Below are the code and all the weights of a small trained network. Each question names an input and a class and asks about switching units off, where a switched-off unit gives its printed mean instead of its output.

import numpy as np


def w(rows, s, z=0):
    codes = np.array(rows[::2]) - 128.0
    scale = np.full(codes.shape[1], s)
    scale[-1] = z or s
    return codes * scale


def f(y):
    return y / 2 * (1 + np.tanh(0.7978845608 * (y + 0.044715 * y**3)))


def log_softmax(a):
    a = a - a.max(-1, keepdims=True)
    return a - np.log(np.exp(a).sum(-1, keepdims=True))


def net(x, mask):
    res = np.array(x, float).reshape(1, 6) / 4 @ E
    y = f(res @ A[0][:, :-1].T + A[0][:, -1])
    res = res + np.where(mask, y, B[0][:, -1]) @ B[0][:, :-1]
    return log_softmax(res[-1] @ U[:, :-1].T + U[:, -1])


A, B = {}, {}
E = w([
[128,126,129,128],'x0',
[87,130,169,230],'x1',
[129,128,126,128],'x2',
[244,155,167,128],'x3',
[126,129,129,130],'x4',
[123,236,117,117],'x5',
],0.011)
A[0] = w([
[154,4,189,109,85],'N1',
[26,97,106,79,5],'N2',
[108,219,159,90,88],'N3',
[141,110,64,1,4],'N4',
[103,213,144,127,6],'N5',
[23,133,156,83,127],'N6',
],0.0085,0.0039)
B[0] = w([
[71,214,137,69,248],'N1',
[169,200,160,97,217],'N2',
[85,99,127,72,188],'N3',
[157,4,175,153,254],'N4',
[79,105,191,97,149],'N5',
[191,182,151,175,230],'N6',
],0.016,0.0046)
U = w([
[114,153,110,161,254],'0',
[14,170,159,74,33],'1',
[251,234,173,164,16],'2',
[87,49,203,251,110],'3',
[110,146,81,164,214],'4',
],0.011,0.0098)

Each question gives the input, the list of numbers given to net, and the class t.
The units are the neurons (one row each of A and B). Each row of codes is followed by its name. A weight is (code - 128) times the scale printed after its matrix; where a second scale follows, it is the last column's (A, B and U).
mask holds one flag per neuron, in row order. A switched-off neuron (its flag False) gives its mean, the last column of its row in B, instead of its output. The means were averaged over made-up inputs and are rounded, as every weight is.
A unit's drop is (log p(t) with every unit on - log p(t) with that unit switched off) / (log p(t) with every unit on - log p(t) with every unit switched off).
The circuit of an input: a set's keep is (log p(t) with only the set's units on - log p(t) with every unit switched off) / (log p(t) with every unit on - log p(t) with every unit switched off). Starting from all 6 units, units are removed one at a time, each time the one whose removal leaves the highest keep (on an exact tie, the one counted first), for as long as the keep stays at least 0.8.
circuit, biggest first: the units of the circuit, biggest drop first
most important unit: the unit with the biggest drop
top k neurons: the k neurons with the biggest drops, biggest first
drop of u: that unit's drop, to one decimal
input [5,-2,8,2,4,5], class 4: most important unit => N1
input [3,-7,3,4,0,5], class 3: top 2 neurons => (N4, N1)
input [8,0,4,5,4,6], class 1: top 4 neurons => (N3, N6, N5, N4)
input [-8,6,-5,1,-4,7], class 1: circuit, biggest first => (N5, N3)
input [-6,-8,5,7,3,0], class 3: circuit, biggest first => (N4, N2)
input [-1,-3,6,4,7,5], class 0: top 4 neurons => (N1, N6, N2, N3)
input [-8,7,5,5,3,4], class 3: top 3 neurons => (N1, N2, N6)
input [3,-5,-7,-1,0,-8], class 1: top 2 neurons => (N1, N6)
input [5,-5,-1,5,8,1], class 0: circuit, biggest first => (N6, N2)
input [1,-5,-5,3,1,6], class 1: top 2 neurons => (N3, N6)
input [-6,6,-1,7,8,1], class 0: top 3 neurons => (N6, N4, N2)
input [0,4,-8,4,-3,4], class 4: top 4 neurons => (N4, N6, N2, N1)
input [0,-2,8,4,1,-2], class 4: top 3 neurons => (N6, N2, N4)
input [-1,5,-3,-1,-1,7], class 1: circuit, biggest first => (N5)
input [6,-8,-5,-4,-6,2], class 3: top 2 neurons => (N4, N1)
input [1,3,-1,-6,1,0], class 2: circuit, biggest first => (N6, N2)
input [-2,7,7,8,-3,-7], class 2: top 2 neurons => (N1, N4)
input [4,5,2,2,1,8], class 1: top 2 neurons => (N5, N3)
input [-2,-2,3,-5,1,-1], class 2: top 3 neurons => (N2, N6, N3)
input [2,-7,-6,-7,5,-2], class 2: circuit, biggest first => (N2, N6)
input [7,4,3,1,6,-4], class 0: circuit, biggest first => (N4)
input [5,-7,6,-4,5,-3], class 3: drop of N4 => 1.3
input [4,-8,-1,-1,0,3], class 3: drop of N4 => 0.7
input [-2,-8,3,2,0,5], class 3: drop of N2 => 0.0
